Below are the code and all the weights of a small trained network. Each question names an input and a target symbol and asks about switching units off, where a switched-off unit gives its printed mean instead of its output.

import numpy as np


def w(rows, s, z=0):
    codes = np.array(rows[::2]) - 128.0
    scale = np.full(codes.shape[1], s)
    scale[-1] = z or s
    return codes * scale


def norm(h):
    return h / np.sqrt((h * h).mean(-1, keepdims=True) + 1e-5)


def f(y):
    return y / 2 * (1 + np.tanh(0.7978845608 * (y + 0.044715 * y**3)))


def softmax(a):
    e = np.exp(a - a.max(-1, keepdims=True))
    return e / e.sum(-1, keepdims=True)


def log_softmax(a):
    a = a - a.max(-1, keepdims=True)
    return a - np.log(np.exp(a).sum(-1, keepdims=True))


def net(x, mask):
    ids = ['Λαζηστω'.index(c) for c in x.split()]
    T = len(ids)
    res = E[ids] + P[:T]
    u = 0
    for l in range(2):
        q, k, v = (norm(res) @ M[l].T for M in (Q, K, V))
        z = softmax(np.where(np.tri(T) > 0, q @ k.T / 3**0.5, -1e9)) @ v
        res = res + np.where(mask[u], z, O[l][:, -1]) @ O[l][:, :-1]
        u += 1
        y = f(norm(res) @ A[l][:, :-1].T + A[l][:, -1])
        res = res + np.where(mask[u : u + 4], y, B[l][:, -1]) @ B[l][:, :-1]
        u += 4
    return log_softmax(norm(res)[-1] @ U[:, :-1].T + U[:, -1])


Q, K, V, O, A, B = {}, {}, {}, {}, {}, {}
E = w([
[148,140,240,111,187],'Λ',
[144,182,242,133,254],'α',
[108,147,176,142,120],'ζ',
[143,85,162,114,121],'η',
[101,78,179,135,164],'σ',
[81,133,190,156,137],'τ',
[12,255,113,45,165],'ω',
],0.008)
P = w([
[226,104,79,60,115],'0',
[28,49,43,217,143],'1',
[64,120,86,215,63],'2',
[64,134,106,237,90],'3',
[69,146,103,250,105],'4',
[74,144,103,253,97],'5',
],0.0029)
Q[0] = w([
[110,156,3,123,166],'L0H0',
[133,129,157,91,137],'L0H0',
[168,126,123,77,114],'L0H0',
],0.0054)
K[0] = w([
[15,100,105,255,110],'L0H0',
[53,117,158,38,129],'L0H0',
[186,120,159,142,141],'L0H0',
],0.0052)
V[0] = w([
[73,175,86,171,170],'L0H0',
[192,122,50,24,173],'L0H0',
[166,238,164,52,4],'L0H0',
],0.0036)
O[0] = w([
[72,144,78,97,105,58],'L0H0',
[95,194,116,207,95,7],'L0H0',
[118,23,114,175,254,63],'L0H0',
],0.0062,0.0016)
A[0] = w([
[141,255,169,236,227,50],'L0N0',
[184,84,142,231,168,221],'L0N1',
[249,183,174,97,232,253],'L0N2',
[92,181,27,160,123,106],'L0N3',
],0.0046,0.00065)
B[0] = w([
[115,55,114,106,51,245],'L0N0',
[48,161,82,162,72,211],'L0N1',
[136,128,54,156,88,252],'L0N2',
[160,143,226,161,254,99],'L0N3',
],0.0061,0.0027)
Q[1] = w([
[141,154,43,60,255],'L1H0',
[61,85,116,168,66],'L1H0',
[183,105,162,118,118],'L1H0',
],0.0092)
K[1] = w([
[30,204,162,119,54],'L1H0',
[255,157,88,125,170],'L1H0',
[124,94,129,130,125],'L1H0',
],0.0076)
V[1] = w([
[221,221,188,231,43],'L1H0',
[141,253,167,21,82],'L1H0',
[29,182,17,178,110],'L1H0',
],0.0047)
O[1] = w([
[127,236,148,195,85,253],'L1H0',
[140,136,227,35,1,46],'L1H0',
[54,231,18,177,67,71],'L1H0',
],0.0068,0.0024)
A[1] = w([
[83,254,118,126,33,87],'L1N0',
[154,81,27,94,9,97],'L1N1',
[59,171,3,212,73,2],'L1N2',
[212,94,94,237,70,125],'L1N3',
],0.0059,0.0016)
B[1] = w([
[105,114,56,39,233,254],'L1N0',
[33,74,152,185,113,150],'L1N1',
[254,123,137,99,41,245],'L1N2',
[38,154,189,135,179,250],'L1N3',
],0.0073,0.0026)
U = w([
[28,31,101,109,28,104],'Λ',
[241,20,160,45,215,187],'α',
[20,203,91,2,208,97],'ζ',
[172,228,56,172,37,255],'η',
[196,148,242,47,22,92],'σ',
[84,190,233,227,212,90],'τ',
[130,60,23,195,242,63],'ω',
],0.0081,0.0012)

Each question gives the input, a string of symbols that net reads in full, and the target symbol t.
The units are the heads (3 rows each of Q, K, V and O) and the neurons (one row each of A and B). Each row of codes is followed by its name. A weight is (code - 128) times the scale printed after its matrix; where a second scale follows, it is the last column's (O, A, B and U).
mask holds one flag per unit, layer by layer, with each layer's heads first. A switched-off unit (its flag False) gives its mean, the last column of its rows in O or B, instead of its output. The means were averaged over made-up inputs and are rounded, as every weight is.
A unit's drop is (log p(t) with every unit on - log p(t) with that unit switched off) / (log p(t) with every unit on - log p(t) with every unit switched off).
The circuit of an input: a set's keep is (log p(t) with only the set's units on - log p(t) with every unit switched off) / (log p(t) with every unit on - log p(t) with every unit switched off). Starting from all 10 units, units are removed one at a time, each time the one whose removal leaves the highest keep (on an exact tie, the one counted first), for as long as the keep stays at least 0.8.
circuit, biggest first: the units of the circuit, biggest drop first
unit that matters most: the unit with the biggest drop
k most important neurons: the k neurons with the biggest drops, biggest first
top k neurons in layer l: the k neurons of layer l with the biggest drops, biggest first
drop when u is switched off: that unit's drop, to one decimal
input σ η τ α Λ, target σ: circuit, biggest first -> [L0H0; L1H0]
input τ Λ ζ η τ Λ, target α: circuit, biggest first -> [L0H0; L1H0]
input σ ω η ζ α η, target σ: 3 most important neurons -> [L0N1; L0N0; L0N2]
input η ζ ω η σ η, target η: circuit, biggest first -> [L0H0; L1H0; L0N1; L1N2]
input ζ Λ Λ Λ Λ η, target ω: circuit, biggest first -> [L0H0; L1H0; L0N1]
input τ η η, target α: unit that matters most -> L1H0
input α α σ η, target ζ: 3 most important neurons -> [L0N2; L1N0; L0N0]
input η Λ Λ α ω ζ, target η: 3 most important neurons -> [L1N2; L0N1; L0N0]
input α ω ω η τ τ, target ζ: circuit, biggest first -> [L0N2; L0H0; L1H0; L1N0]
input τ η ζ Λ ζ, target α: circuit, biggest first -> [L1H0; L0H0]
input α η σ, target ζ: circuit, biggest first -> [L0H0; L1N0; L0N0]
input α ω Λ τ, target ζ: circuit, biggest first -> [L0N2; L0H0; L1N0; L1H0]
input ω τ η ζ, target Λ: top 2 neurons in layer 1 -> [L1N1; L1N3]
input ζ ζ Λ σ ζ α, target ω: unit that matters most -> L0H0
input σ τ Λ Λ ω α, target σ: 2 most important neurons -> [L0N0; L0N1]
input Λ τ ζ, target τ: circuit, biggest first -> [L0H0; L0N2; L1H0; L1N2]
input σ α ζ ζ, target σ: circuit, biggest first -> [L1H0; L0H0]
input ω η η τ σ ζ, target Λ: 3 most important neurons -> [L0N3; L1N1; L0N1]
input α ω η σ Λ, target ζ: 2 most important neurons -> [L0N2; L1N0]
input σ τ ζ τ α τ, target σ: top 2 neurons in layer 0 -> [L0N1; L0N0]
input η ω α, target η: 2 most important neurons -> [L1N2; L0N1]
input α σ ω ζ, target ζ: unit that matters most -> L0N2
input Λ Λ Λ σ, target τ: top 2 neurons in layer 1 -> [L1N2; L1N0]
input η ζ σ, target η: drop when L0N1 is switched off -> 0.6
input Λ ω ω η, target τ: drop when L0N2 is switched off -> 0.5
input τ α Λ η σ σ, target α: drop when L1N2 is switched off -> 0.0
input ω σ ω Λ ω τ, target Λ: drop when L1N3 is switched off -> 0.1
input η Λ Λ α, target η: most important neuron -> [L0N1]
